Below are the code and all the weights of a small trained network. Each question names an input and a class and asks about switching units off, where a switched-off unit gives its printed mean instead of its output.

import numpy as np


def w(rows, s, z=0):
    codes = np.array(rows[::2]) - 128.0
    scale = np.full(codes.shape[1], s)
    scale[-1] = z or s
    return codes * scale


def f(y):
    return np.maximum(y, 0)


def log_softmax(a):
    a = a - a.max(-1, keepdims=True)
    return a - np.log(np.exp(a).sum(-1, keepdims=True))


def net(x, mask):
    res = np.array(x, float).reshape(1, 4) / 4 @ E
    y = f(res @ A[0][:, :-1].T + A[0][:, -1])
    res = res + np.where(mask, y, B[0][:, -1]) @ B[0][:, :-1]
    return log_softmax(res[-1] @ U[:, :-1].T + U[:, -1])


A, B = {}, {}
E = w([
[5,216,155],'x0',
[210,242,154],'x1',
[170,254,40],'x2',
[117,160,231],'x3',
],0.0071)
A[0] = w([
[80,127,94,35],'n1',
[99,88,113,135],'n2',
[135,248,184,83],'n3',
[118,95,85,80],'n4',
[134,131,133,34],'n5',
[59,160,198,62],'n6',
[155,204,123,77],'n7',
[165,112,97,110],'n8',
[128,207,119,123],'n9',
[60,143,113,192],'n10',
[83,153,38,114],'n11',
[98,64,126,190],'n12',
[194,102,119,122],'n13',
[70,79,94,143],'n14',
[111,120,113,63],'n15',
[198,86,113,71],'n16',
[92,81,248,84],'n17',
[96,161,179,164],'n18',
[95,80,102,101],'n19',
[151,176,116,1],'n20',
[93,99,107,129],'n21',
[125,211,150,106],'n22',
[158,109,128,87],'n23',
[113,108,79,67],'n24',
[92,97,237,205],'n25',
[194,96,114,92],'n26',
[90,158,96,81],'n27',
[102,86,110,99],'n28',
[100,117,103,37],'n29',
[174,110,102,130],'n30',
[121,113,180,63],'n31',
[153,119,166,33],'n32',
[173,103,121,90],'n33',
[149,217,114,82],'n34',
],0.015,0.0058)
B[0] = w([
[163,188,160,144],'n1',
[139,173,156,167],'n2',
[132,158,249,221],'n3',
[152,138,164,148],'n4',
[120,135,100,128],'n5',
[84,6,254,196],'n6',
[187,176,121,182],'n7',
[175,100,162,156],'n8',
[159,236,120,191],'n9',
[111,199,176,195],'n10',
[209,132,160,181],'n11',
[117,198,168,200],'n12',
[135,70,161,176],'n13',
[174,209,160,188],'n14',
[159,134,142,131],'n15',
[138,93,172,173],'n16',
[24,94,43,227],'n17',
[91,124,177,192],'n18',
[163,175,160,166],'n19',
[189,184,110,149],'n20',
[160,174,135,162],'n21',
[130,189,224,191],'n22',
[137,112,152,144],'n23',
[190,125,173,144],'n24',
[13,113,59,245],'n25',
[129,83,154,171],'n26',
[190,163,145,155],'n27',
[147,158,139,158],'n28',
[172,150,154,135],'n29',
[151,87,156,165],'n30',
[101,117,94,156],'n31',
[117,90,138,139],'n32',
[141,88,166,155],'n33',
[224,220,94,193],'n34',
],0.0087,0.012)
U = w([
[101,145,35,17],'0',
[56,210,122,254],'1',
[159,200,205,85],'2',
[173,148,62,117],'3',
[126,58,159,172],'4',
[4,127,164,155],'5',
[98,145,61,19],'6',
],0.012,0.011)

Each question gives the input, the list of numbers given to net, and the class t.
The units are the neurons (one row each of A and B). Each row of codes is followed by its name. A weight is (code - 128) times the scale printed after its matrix; where a second scale follows, it is the last column's (A, B and U).
mask holds one flag per neuron, in row order. A switched-off neuron (its flag False) gives its mean, the last column of its row in B, instead of its output. The means were averaged over made-up inputs and are rounded, as every weight is.
A unit's drop is (log p(t) with every unit on - log p(t) with that unit switched off) / (log p(t) with every unit on - log p(t) with every unit switched off).
The circuit of an input: a set's keep is (log p(t) with only the set's units on - log p(t) with every unit switched off) / (log p(t) with every unit on - log p(t) with every unit switched off). Starting from the 12 units with the biggest drops (on a tie, the unit counted first), units are removed one at a time, each time the one whose removal leaves the highest keep (on an exact tie, the one counted first), for as long as the keep stays at least 0.8.
circuit, biggest first: the units of the circuit, biggest drop first
unit that matters most: the unit with the biggest drop
k most important neurons: the k neurons with the biggest drops, biggest first
drop when u is switched off: that unit's drop, to one decimal
input [2,-2,4,-4], class 2: unit that matters most -> n25
input [5,-6,1,0], class 2: circuit, biggest first -> (n17; n14)
input [-8,5,5,-7], class 3: 3 most important neurons -> (n3; n6; n22)
input [3,-1,-2,-8], class 2: 2 most important neurons -> (n25; n17)
input [-5,-2,-7,-2], class 5: circuit, biggest first -> (n17; n25)
input [0,3,-3,-1], class 5: 2 most important neurons -> (n34; n9)
input [-8,-6,1,-7], class 2: 2 most important neurons -> (n14; n12)
input [-4,2,7,-6], class 3: 2 most important neurons -> (n3; n6)
input [-4,-7,-1,4], class 1: 3 most important neurons -> (n6; n14; n12)
input [6,1,-1,2], class 5: drop when n6 is switched off -> 0.2
input [-6,-4,0,-2], class 4: drop when n22 is switched off -> 0.5
input [-5,-2,6,0], class 4: drop when n6 is switched off -> -0.1
